Below is a small trained network, with its code and all its weights. Each question gives an input and a target symbol and asks what happens when units are switched off, that is, made to give their printed mean instead of their output.

import numpy as np


def w(rows, s, z=0):
    codes = np.array(rows[::2]) - 128.0
    scale = np.full(codes.shape[1], s)
    scale[-1] = z or s
    return codes * scale


def f(y):
    return np.maximum(y, 0)


def softmax(a):
    e = np.exp(a - a.max(-1, keepdims=True))
    return e / e.sum(-1, keepdims=True)


def log_softmax(a):
    a = a - a.max(-1, keepdims=True)
    return a - np.log(np.exp(a).sum(-1, keepdims=True))


def net(x, mask):
    ids = ['ΓΞΨαβδεζηθμστφω'.index(c) for c in x.split()]
    T = len(ids)
    res = E[ids] + P[:T]
    u = 0
    for l in range(2):
        q, k, v = (res @ M[l].T for M in (Q, K, V))
        z = softmax(np.where(np.tri(T) > 0, q @ k.T / 4**0.5, -1e9)) @ v
        res = res + np.where(mask[u], z, O[l][:, -1]) @ O[l][:, :-1]
        u += 1
        y = f(res @ A[l][:, :-1].T + A[l][:, -1])
        res = res + np.where(mask[u : u + 8], y, B[l][:, -1]) @ B[l][:, :-1]
        u += 8
    return log_softmax(res[-1] @ U[:, :-1].T + U[:, -1])


Q, K, V, O, A, B = {}, {}, {}, {}, {}, {}
E = w([
[139,159,140,53,125,131,178,190,56,159,88],'Γ',
[92,104,168,126,130,193,218,94,58,154,131],'Ξ',
[109,91,151,214,154,62,165,57,116,110,86],'Ψ',
[158,105,199,76,71,200,152,6,160,181,114],'α',
[146,45,156,167,64,125,142,97,61,125,165],'β',
[147,171,205,181,120,126,44,187,170,131,187],'δ',
[126,224,138,125,169,89,77,131,91,108,105],'ε',
[149,124,186,81,148,167,127,180,158,90,157],'ζ',
[182,94,177,168,21,110,107,81,214,146,111],'η',
[162,50,158,159,153,172,141,100,130,200,130],'θ',
[159,104,152,187,107,126,100,116,104,210,44],'μ',
[164,57,159,90,175,43,198,125,121,109,182],'σ',
[199,131,114,57,118,45,113,122,105,101,72],'τ',
[170,126,129,143,221,87,97,65,174,127,109],'φ',
[160,194,204,164,162,95,111,211,211,197,134],'ω',
],0.019)
P = w([
[25,95,121,83,93,91,86,124,101,153,103],'0',
[50,97,130,113,109,107,127,137,103,152,98],'1',
[75,114,142,119,126,119,125,128,109,140,90],'2',
[97,133,161,115,135,115,126,117,113,136,102],'3',
[119,133,159,127,147,124,133,128,121,135,101],'4',
[135,142,159,136,150,131,143,129,117,131,112],'5',
[153,158,157,130,161,141,138,133,120,115,108],'6',
[172,167,165,129,165,141,140,127,121,111,121],'7',
[186,168,165,139,169,151,149,125,128,111,119],'8',
[202,170,161,143,176,151,160,133,126,109,125],'9',
[216,175,153,140,182,166,164,136,134,97,118],'10',
[226,181,146,152,185,167,169,135,119,87,119],'11',
[242,185,157,155,179,168,180,123,130,90,132],'12',
[251,181,168,166,184,152,187,122,132,95,112],'13',
],0.013)
Q[0] = w([
[68,132,9,95,102,124,105,137,128,123,186],'0.h1',
[114,113,37,151,131,141,95,114,158,150,109],'0.h1',
[112,107,141,137,136,146,120,95,121,137,154],'0.h1',
[135,133,148,125,118,125,133,107,79,110,95],'0.h1',
],0.013)
K[0] = w([
[8,83,87,93,117,115,71,120,162,161,128],'0.h1',
[37,100,153,74,121,96,113,143,133,141,162],'0.h1',
[142,132,106,117,110,123,95,155,108,139,103],'0.h1',
[169,127,135,141,136,155,128,152,155,95,154],'0.h1',
],0.011)
V[0] = w([
[99,54,171,100,151,100,62,199,113,157,182],'0.h1',
[102,157,156,103,124,158,225,216,174,122,189],'0.h1',
[176,102,165,50,83,41,125,223,144,137,23],'0.h1',
[121,1,177,108,92,140,109,95,117,109,176],'0.h1',
],0.0074)
O[0] = w([
[95,180,191,152,197,72,151,106,134,140,93,101],'0.h1',
[111,91,248,89,104,112,49,48,94,125,214,124],'0.h1',
[120,136,194,105,104,170,146,183,119,10,81,255],'0.h1',
[191,216,214,140,85,114,204,140,188,132,169,95],'0.h1',
],0.011,0.0064)
A[0] = w([
[208,94,134,183,125,38,67,130,194,78,113,202],'0.n1',
[167,128,180,231,97,138,42,178,58,239,54,76],'0.n2',
[121,3,141,67,66,90,107,77,136,130,67,218],'0.n3',
[155,218,141,71,180,183,156,155,73,136,146,6],'0.n4',
[166,85,137,141,68,111,101,77,216,130,127,100],'0.n5',
[85,92,92,215,130,122,142,122,135,139,152,66],'0.n6',
[157,253,165,168,26,143,102,75,103,109,141,165],'0.n7',
[105,165,95,33,136,59,123,175,109,199,150,141],'0.n8',
],0.0063,0.0015)
B[0] = w([
[113,140,95,193,123,146,184,4,96,109,111,224],'0.n1',
[142,148,68,42,195,207,115,133,243,81,211,203],'0.n2',
[104,202,73,105,190,163,73,163,78,145,142,213],'0.n3',
[148,92,171,196,78,254,177,93,140,149,106,254],'0.n4',
[88,144,170,160,156,175,52,113,136,70,116,165],'0.n5',
[166,169,137,50,148,119,27,108,95,193,97,140],'0.n6',
[118,176,83,138,123,148,107,199,83,109,163,209],'0.n7',
[172,146,159,125,177,94,119,63,116,204,61,150],'0.n8',
],0.0068,0.0059)
Q[1] = w([
[194,244,118,129,208,204,191,108,139,104,120],'1.h1',
[50,157,170,171,174,179,146,116,20,162,146],'1.h1',
[111,143,109,224,145,150,110,113,113,114,93],'1.h1',
[253,197,156,145,255,198,139,92,49,114,98],'1.h1',
],0.0067)
K[1] = w([
[235,97,95,192,201,160,175,51,137,82,145],'1.h1',
[254,95,141,134,149,106,82,136,141,90,159],'1.h1',
[185,120,138,13,161,159,140,156,160,114,158],'1.h1',
[223,42,111,164,137,192,89,84,58,53,185],'1.h1',
],0.0053)
V[1] = w([
[149,241,78,146,82,198,43,127,178,76,199],'1.h1',
[126,163,148,101,240,191,153,118,206,188,76],'1.h1',
[233,66,160,84,207,104,115,219,150,158,150],'1.h1',
[121,121,140,2,75,217,145,187,155,148,172],'1.h1',
],0.0059)
O[1] = w([
[54,135,197,116,131,78,143,197,218,162,99,148],'1.h1',
[183,44,119,116,138,147,38,157,119,178,128,254],'1.h1',
[158,205,149,160,169,94,156,237,84,139,127,97],'1.h1',
[147,103,127,68,8,32,99,171,95,137,123,158],'1.h1',
],0.011,0.0054)
A[1] = w([
[162,114,151,154,133,106,126,126,171,105,253,177],'1.n1',
[169,78,129,121,212,163,80,70,144,103,119,98],'1.n2',
[210,87,78,36,161,72,154,108,95,142,176,49],'1.n3',
[119,156,67,205,143,105,73,188,193,70,138,174],'1.n4',
[203,166,185,145,134,162,71,173,116,167,172,113],'1.n5',
[134,146,58,37,123,133,76,58,84,142,158,43],'1.n6',
[124,134,107,126,163,91,79,115,184,139,126,123],'1.n7',
[75,126,159,190,115,178,114,132,60,127,185,2],'1.n8',
],0.0075,0.0017)
B[1] = w([
[96,149,92,82,75,142,128,86,191,132,71,164],'1.n1',
[129,148,88,134,78,104,108,152,135,109,214,245],'1.n2',
[131,85,139,100,180,159,104,61,120,145,65,163],'1.n3',
[105,85,193,116,148,179,166,124,141,178,77,176],'1.n4',
[113,138,66,164,107,2,170,91,93,96,107,221],'1.n5',
[116,146,161,77,192,170,84,69,138,152,61,174],'1.n6',
[142,106,188,72,50,160,143,75,134,180,139,155],'1.n7',
[137,143,69,64,209,90,170,159,86,78,148,183],'1.n8',
],0.0083,0.011)
U = w([
[182,96,183,142,134,175,150,158,104,127,62,146],'Γ',
[50,67,94,113,130,159,167,98,96,186,112,234],'Ξ',
[93,105,81,220,110,60,154,87,90,194,69,197],'Ψ',
[165,154,138,69,48,133,117,52,121,180,138,121],'α',
[134,217,166,143,98,92,169,131,97,115,191,157],'β',
[82,151,135,107,151,134,222,148,189,146,130,152],'δ',
[24,187,135,120,201,125,100,163,106,182,114,247],'ε',
[77,72,178,74,126,111,86,149,114,38,188,124],'ζ',
[86,66,162,175,92,190,163,160,152,71,112,53],'η',
[174,38,109,121,68,102,154,156,153,201,119,89],'θ',
[107,140,77,88,161,179,125,182,143,223,125,191],'μ',
[183,114,255,83,240,121,179,85,135,169,126,2],'σ',
[173,208,131,77,192,117,223,108,162,121,78,101],'τ',
[157,134,85,130,154,199,162,136,183,140,176,85],'φ',
[141,148,210,93,74,99,93,120,98,148,213,46],'ω',
],0.0062,0.0034)

Each question gives the input, a string of symbols that net reads in full, and the target symbol t.
The units are the heads (4 rows each of Q, K, V and O) and the neurons (one row each of A and B). Each row of codes is followed by its name. A weight is (code - 128) times the scale printed after its matrix; where a second scale follows, it is the last column's (O, A, B and U).
mask holds one flag per unit, layer by layer, with each layer's heads first. A switched-off unit (its flag False) gives its mean, the last column of its rows in O or B, instead of its output. The means were averaged over made-up inputs and are rounded, as every weight is.
A unit's drop is (log p(t) with every unit on - log p(t) with that unit switched off) / (log p(t) with every unit on - log p(t) with every unit switched off).
The circuit of an input: a set's keep is (log p(t) with only the set's units on - log p(t) with every unit switched off) / (log p(t) with every unit on - log p(t) with every unit switched off). Starting from the 12 units with the biggest drops (on a tie, the unit counted first), units are removed one at a time, each time the one whose removal leaves the highest keep (on an exact tie, the one counted first), for as long as the keep stays at least 0.8.
units of the circuit, in order: the units of the circuit, biggest drop first
k most important neurons: the k neurons with the biggest drops, biggest first
top k neurons in layer l: the k neurons of layer l with the biggest drops, biggest first
input μ μ θ η Ψ Ψ α φ μ ε Γ ζ, target ζ: units of the circuit, in order	[0.h1]
input δ τ Ψ Ξ Γ, target α: top 2 neurons in layer 0	[0.n8, 0.n4]
input ε σ Γ, target τ: units of the circuit, in order	[1.h1, 1.n8, 0.h1]
input σ θ Ξ μ ζ θ ζ Ξ Ξ Γ δ η Ξ, target δ: units of the circuit, in order	[1.h1, 0.n1, 0.n7]
input Ξ Γ ε Ξ Ψ δ ζ α τ Ψ φ, target φ: 2 most important neurons	[1.n2, 0.n1]
input η τ Ξ ε σ φ σ, target φ: units of the circuit, in order	[1.h1, 1.n2, 0.n1, 0.h1]
input Ξ Γ ω τ Ξ η β Ξ φ μ, target φ: units of the circuit, in order	[0.n2, 0.n1, 1.h1]
input σ α σ μ ζ τ Ξ Ψ σ Ξ δ Ψ, target σ: 2 most important neurons	[0.n2, 1.n5]
input τ τ ε Ξ Ξ Γ Ψ η Ψ τ Ψ Ψ Ψ, target φ: units of the circuit, in order	[1.h1, 1.n2]
input Ξ α Γ Ξ σ β σ Ξ, target β: units of the circuit, in order	[0.h1, 1.h1, 0.n7]
input η Ξ α μ η Ξ τ ω τ, target ζ: 2 most important neurons	[1.n2, 1.n4]
input τ δ σ α Γ Ξ Ψ θ Ψ, target Ψ: top 3 neurons in layer 0	[0.n2, 0.n1, 0.n6]
input σ Ξ Ξ δ Γ ω Ψ Ξ θ α, target Ψ: 2 most important neurons	[1.n5, 0.n2]
input Γ α Ξ Ψ, target α: units of the circuit, in order	[1.h1, 0.n6, 1.n5]
input μ ω μ φ Γ σ Ψ Ξ σ Γ, target β: units of the circuit, in order	[1.h1, 0.h1, 1.n5]
input δ Ξ ω Γ Γ Ξ Γ ε ω α θ Γ Ψ Γ, target φ: units of the circuit, in order	[1.h1, 0.n1, 1.n2]
input φ Ξ Ξ μ θ Ξ σ ε Ξ η Ψ θ Ξ, target Ψ: top neuron in layer 0	[0.n2]
input ε μ τ δ Γ, target Γ: 2 most important neurons	[0.n4, 1.n2]
input Ξ Γ Ξ Γ τ η η Ξ Ψ η Ξ μ Ξ φ, target φ: units of the circuit, in order	[1.h1, 1.n2]
input Ξ α Ξ τ τ Ξ Γ Ξ ω β φ Γ φ ε, target μ: units of the circuit, in order	[0.h1]
input μ Γ Ξ Ξ Ξ Γ δ α τ τ φ Ψ δ, target φ: 2 most important neurons	[0.n2, 0.n1]
input Ψ Ξ ε Ξ σ Ψ τ Ξ, target η: top 2 neurons in layer 0	[0.n4, 0.n3]
input Ξ Γ η Γ, target η: 2 most important neurons	[0.n4, 0.n1]
input α Ξ Γ Ξ ζ σ τ Γ ζ τ η, target η: 2 most important neurons	[0.n1, 0.n5]
input τ ω τ ε σ Γ Ξ σ Ξ, target β: top 2 neurons in layer 0	[0.n4, 0.n2]
input μ φ σ Ξ μ τ, target Γ: 2 most important neurons	[1.n5, 0.n2]
input β δ α δ μ Γ Ξ α μ, target θ: top neuron in layer 0	[0.n1]
input ε Ξ Ψ σ ε ω Ξ Γ Ξ ω Ξ ε, target ζ: 2 most important neurons	[1.n2, 0.n3]
